Here is a tiny trained network, its code and every weight. The questions are about switching its units off for an input and a class, where a switched-off unit gives its printed mean instead of its output.

import numpy as np


def w(rows, s, z=0):
    codes = np.array(rows[::2]) - 128.0
    scale = np.full(codes.shape[1], s)
    scale[-1] = z or s
    return codes * scale


def f(y):
    return y / 2 * (1 + np.tanh(0.7978845608 * (y + 0.044715 * y**3)))


def log_softmax(a):
    a = a - a.max(-1, keepdims=True)
    return a - np.log(np.exp(a).sum(-1, keepdims=True))


def net(x, mask):
    res = np.array(x, float).reshape(1, 5) / 4 @ E
    y = f(res @ A[0][:, :-1].T + A[0][:, -1])
    res = res + np.where(mask, y, B[0][:, -1]) @ B[0][:, :-1]
    return log_softmax(res[-1] @ U[:, :-1].T + U[:, -1])


A, B = {}, {}
E = w([
[32,168,144],'x0',
[91,113,78],'x1',
[168,205,126],'x2',
[112,83,124],'x3',
[173,113,245],'x4',
],0.012)
A[0] = w([
[149,210,70,164],'N1',
[127,42,76,254],'N2',
[251,125,125,143],'N3',
[197,197,106,223],'N4',
[126,35,9,101],'N5',
[198,60,122,243],'N6',
[169,60,87,173],'N7',
[154,194,137,157],'N8',
[181,158,115,141],'N9',
[163,129,217,175],'N10',
[10,98,149,218],'N11',
[38,164,124,197],'N12',
[190,50,62,225],'N13',
],0.011,0.0043)
B[0] = w([
[60,162,61,240],'N1',
[167,33,101,235],'N2',
[179,120,97,244],'N3',
[127,163,19,251],'N4',
[156,115,129,248],'N5',
[255,98,50,234],'N6',
[175,64,89,196],'N7',
[104,183,49,199],'N8',
[107,114,93,179],'N9',
[225,181,143,240],'N10',
[130,54,197,254],'N11',
[25,83,214,239],'N12',
[126,47,72,243],'N13',
],0.0081,0.0074)
U = w([
[185,48,75,104],'0',
[161,43,129,210],'1',
[170,196,105,126],'2',
[111,2,158,92],'3',
[42,182,62,87],'4',
[209,107,179,1],'5',
[50,113,214,151],'6',
[171,198,251,105],'7',
],0.0091,0.0044)

Each question gives the input, the list of numbers given to net, and the class t.
The units are the neurons (one row each of A and B). Each row of codes is followed by its name. A weight is (code - 128) times the scale printed after its matrix; where a second scale follows, it is the last column's (A, B and U).
mask holds one flag per neuron, in row order. A switched-off neuron (its flag False) gives its mean, the last column of its row in B, instead of its output. The means were averaged over made-up inputs and are rounded, as every weight is.
A unit's drop is (log p(t) with every unit on - log p(t) with that unit switched off) / (log p(t) with every unit on - log p(t) with every unit switched off).
The circuit of an input: a set's keep is (log p(t) with only the set's units on - log p(t) with every unit switched off) / (log p(t) with every unit on - log p(t) with every unit switched off). Starting from the 12 units with the biggest drops (on a tie, the unit counted first), units are removed one at a time, each time the one whose removal leaves the highest keep (on an exact tie, the one counted first), for as long as the keep stays at least 0.8.
circuit, biggest first: the units of the circuit, biggest drop first
most important unit: the unit with the biggest drop
top k neurons: the k neurons with the biggest drops, biggest first
drop when u is switched off: that unit's drop, to one decimal
input [5,8,-3,-5,-5], class 3: circuit, biggest first => [N11]
input [5,-7,-6,1,-3], class 6: circuit, biggest first => [N6, N13, N12]
input [7,3,-5,2,5], class 6: circuit, biggest first => [N6, N13, N12]
input [7,6,-1,-7,-6], class 6: circuit, biggest first => [N12, N11]
input [7,-4,-8,2,-1], class 6: circuit, biggest first => [N6, N12]
input [1,-2,-7,5,6], class 5: top 2 neurons => [N10, N12]
input [4,-4,3,-3,5], class 7: circuit, biggest first => [N6, N10]
input [8,3,-1,0,7], class 6: circuit, biggest first => [N12, N6]
input [7,-3,-7,-2,5], class 6: circuit, biggest first => [N6, N2]
input [4,0,-4,0,6], class 7: top 2 neurons => [N10, N13]
input [-2,-7,1,5,4], class 5: top 2 neurons => [N10, N1]
input [-6,-7,-8,6,8], class 0: drop when N6 is switched off => 0.3
input [0,-1,-1,4,6], class 5: drop when N10 is switched off => 0.2
input [4,3,2,-7,2], class 4: most important unit => N8
input [6,-5,7,4,4], class 7: drop when N6 is switched off => 0.2
input [1,-7,-1,-6,0], class 2: drop when N6 is switched off => -0.1
